Below is a small trained network, with its code and all its weights. Each question gives an input and a class and asks what happens when units are switched off, that is, made to give their printed mean instead of their output.

import numpy as np


def w(rows, s, z=0):
    codes = np.array(rows[::2]) - 128.0
    scale = np.full(codes.shape[1], s)
    scale[-1] = z or s
    return codes * scale


def f(y):
    return np.maximum(y, 0)


def log_softmax(a):
    a = a - a.max(-1, keepdims=True)
    return a - np.log(np.exp(a).sum(-1, keepdims=True))


def net(x, mask):
    res = np.array(x, float).reshape(1, 6) / 4 @ E
    y = f(res @ A[0][:, :-1].T + A[0][:, -1])
    res = res + np.where(mask, y, B[0][:, -1]) @ B[0][:, :-1]
    return log_softmax(res[-1] @ U[:, :-1].T + U[:, -1])


A, B = {}, {}
E = w([
[226,119,44],'x0',
[124,134,127],'x1',
[65,93,231],'x2',
[122,129,128],'x3',
[207,207,254],'x4',
[136,119,130],'x5',
],0.0097)
A[0] = w([
[70,216,210,159],'neuron 1',
[68,84,163,109],'neuron 2',
[113,122,93,67],'neuron 3',
[162,124,130,200],'neuron 4',
[46,101,128,225],'neuron 5',
[143,95,7,170],'neuron 6',
[102,116,105,253],'neuron 7',
[118,83,103,31],'neuron 8',
[104,169,111,114],'neuron 9',
[215,203,139,196],'neuron 10',
],0.018,0.0044)
B[0] = w([
[147,156,168,235],'neuron 1',
[110,58,174,196],'neuron 2',
[135,169,168,153],'neuron 3',
[92,164,140,159],'neuron 4',
[108,57,97,210],'neuron 5',
[205,171,138,250],'neuron 6',
[181,44,79,176],'neuron 7',
[85,165,152,155],'neuron 8',
[192,29,151,138],'neuron 9',
[2,147,42,223],'neuron 10',
],0.0088,0.018)
U = w([
[234,35,51,220],'0',
[74,214,131,254],'1',
[249,167,70,58],'2',
[82,171,18,17],'3',
[110,37,71,34],'4',
[130,206,201,69],'5',
],0.012,0.0093)

Each question gives the input, the list of numbers given to net, and the class t.
The units are the neurons (one row each of A and B). Each row of codes is followed by its name. A weight is (code - 128) times the scale printed after its matrix; where a second scale follows, it is the last column's (A, B and U).
mask holds one flag per neuron, in row order. A switched-off neuron (its flag False) gives its mean, the last column of its row in B, instead of its output. The means were averaged over made-up inputs and are rounded, as every weight is.
A unit's drop is (log p(t) with every unit on - log p(t) with that unit switched off) / (log p(t) with every unit on - log p(t) with every unit switched off).
The circuit of an input: a set's keep is (log p(t) with only the set's units on - log p(t) with every unit switched off) / (log p(t) with every unit on - log p(t) with every unit switched off). Starting from all 10 units, units are removed one at a time, each time the one whose removal leaves the highest keep (on an exact tie, the one counted first), for as long as the keep stays at least 0.8.
units of the circuit, in order: the units of the circuit, biggest drop first
unit that matters most: the unit with the biggest drop
top k neurons: the k neurons with the biggest drops, biggest first
drop of u: that unit's drop, to one decimal
input [3,0,-5,0,-4,8], class 2: units of the circuit, in order -> neuron 6
input [8,7,3,0,8,-4], class 1: top 3 neurons -> neuron 5; neuron 7; neuron 4
input [5,-3,-2,-7,-2,2], class 2: units of the circuit, in order -> neuron 6; neuron 5
input [-8,2,-3,-6,-4,5], class 0: top 2 neurons -> neuron 10; neuron 7
input [7,1,2,6,7,1], class 1: top 3 neurons -> neuron 5; neuron 7; neuron 4
input [6,1,8,2,7,-8], class 1: top 2 neurons -> neuron 10; neuron 6
input [-8,6,5,4,1,-3], class 5: top 3 neurons -> neuron 1; neuron 10; neuron 7
input [3,8,8,-2,7,5], class 1: top 2 neurons -> neuron 10; neuron 6
input [3,2,0,2,3,-4], class 3: top 3 neurons -> neuron 10; neuron 1; neuron 6
input [-7,5,-2,-7,-2,-8], class 0: units of the circuit, in order -> neuron 10; neuron 9
input [7,-8,-2,5,2,4], class 3: top 2 neurons -> neuron 10; neuron 1
input [4,7,-3,-1,0,-5], class 2: top 4 neurons -> neuron 6; neuron 5; neuron 2; neuron 8
input [-8,7,1,-6,-1,-4], class 4: top 3 neurons -> neuron 5; neuron 6; neuron 2
input [-2,-7,4,3,-2,-8], class 4: unit that matters most -> neuron 6
input [8,-2,-1,0,-8,-6], class 2: drop of neuron 6 -> 0.6
input [-2,7,-3,6,-3,2], class 0: drop of neuron 10 -> 0.2
input [3,5,-2,-6,6,7], class 3: drop of neuron 5 -> -0.1
